X =
[[142 118 131 137 136 141 124 127 119 137]
 [129 114 131 139 125 129 115 124 118 137]
 [119 125 117 138 121 125 130 133 121 139]
 [129 126 128 138 128 113 124 140 150 129]
 [130 122 110 144 124 125 122 131 120 136]
 [123 123 131 127 128 121 125 143 120 150]
 [133 128 136 136 142 129 128 124 113 118]
 [135 134 133 108 136 133 114 123 120 131]
 [127 145 139 139 118 122 130 133 124 139]
 [127 134 130 131 122 139 147 115 128 113]
 [127 126 128 128 126 126 114 105 117 130]]
Find the 2nd smallest entry.
A: 108
Find the third smallest entry.
A: 110
The smallest entry in the last row is 105
The entry in the top-left corner: 142
The top entry of the column that holds the smallest entry: 127
The 5th entry from the end, reading row by row: 126
The entry in the top-right corner is 137
The last entry, reading row by row: 130
The smallest entry in the first column is 119
The second-last entry, reading row by row -> 117
Find the entry just left of the smallest entry.
A: 114
The second entry, reading row by row is 118
Find the entry in the bottom-left corner.
A: 127
Find the smallest entry in the last column.
A: 113
The largest entry in the last column: 150
The 4th entry in reading order is 137
Find the third entry in reading order.
A: 131

[[128 129 155 157 155]
 [128 128 128 129 148]
 [129 129 153 156 156]
 [128 128 128 131 156]
 [128 129 153 158 156]
 [128 138 156 156 156]
 [128 128 129 158 157]]
The entry in the bottom-left corner?
Answer: 128
The 2nd entry, reading row by row?
Answer: 129
The entry directly above the centre entry?
Answer: 153
The first entry, reading row by row?
Answer: 128
The last entry, reading row by row?
Answer: 157
The 3rd entry from the end, reading row by row?
Answer: 129
The second entry on the diagonal from the top-right corner -> 129
The 4th entry, reading row by row?
Answer: 157
The 5th entry, reading row by row -> 155
The largest entry in the first column is 129
The entry just left of 131?
Answer: 128

data =
[[120 142 119 134 116 155 157 121 126 129 154 132 134]
 [123 129 118 121 116 152 148 123 133 144 143 143 140]
 [139 115 142 116 114 122 115 127 134 157 111 142 140]
 [148 129 155 122 130 131 134 146 100 132 130 106 107]
 [111 140 123 139 105 131 128 107 151 140 130 152 152]]
The third entry from the end, reading row by row: 130
What is the top entry of the column that holds the smallest entry? 126
What is the smallest entry in the first column? 111
What is the 2nd entry on the diagonal from the top-right corner? 143
What is the smallest entry in the first row? 116
What is the entry in the bottom-right corner? 152
What is the last entry in the row that holds the smallest entry? 107
What is the entry in the top-left corner? 120
The second entry, reading row by row -> 142
The entry in the top-right corner is 134
The largest entry in the first column: 148
The centre entry: 115
What is the entry just right of the smallest entry? 132
The 4th entry, reading row by row: 134
The second-last entry, reading row by row -> 152
The entry just left of the centre entry: 122
The second smallest entry is 105
What is the entry directly above the centre entry? 148
The largest entry in the first row is 157
What is the third entry on the diagonal from the top-right corner? 111
The entry just left of the smallest entry -> 146
The third smallest entry is 106

m =
119  118  158  141  118  129
130  131  146  141  134  133
136  134  115  123  140  140
140  126  109  115  142  134
139  123  121  120  139  128
120  124  138  134  123  142
121  134  138  132  118  126
126  133  142  135  124  123
121  134  144  140  123  135
127  129  113  119  128  143
119  124  125  122  117  139
134  135  132  129  132  120
The last entry, reading row by row: 120
Which number is the entry just left of the largest entry?
Answer: 118
Which number is the entry directly below the largest entry?
Answer: 146
The largest entry in the first column is 140
The entry in the bottom-left corner is 134
Which number is the 3rd largest entry?
Answer: 144
The third entry in reading order -> 158
The first entry in reading order: 119
Which number is the last entry in the row that holds the largest entry?
Answer: 129
The largest entry in the last column: 143
The 5th-last entry, reading row by row: 135
The entry just left of 143: 128
Which number is the 2nd entry from the end, reading row by row?
Answer: 132
Which number is the 4th entry, reading row by row?
Answer: 141
The entry just left of the smallest entry: 126
Which number is the 3rd entry on the main diagonal?
Answer: 115
The entry just right of 127 is 129
The fourth-last entry, reading row by row -> 132
The minimum: 109
The 3rd entry on the diagonal from the top-right corner: 123
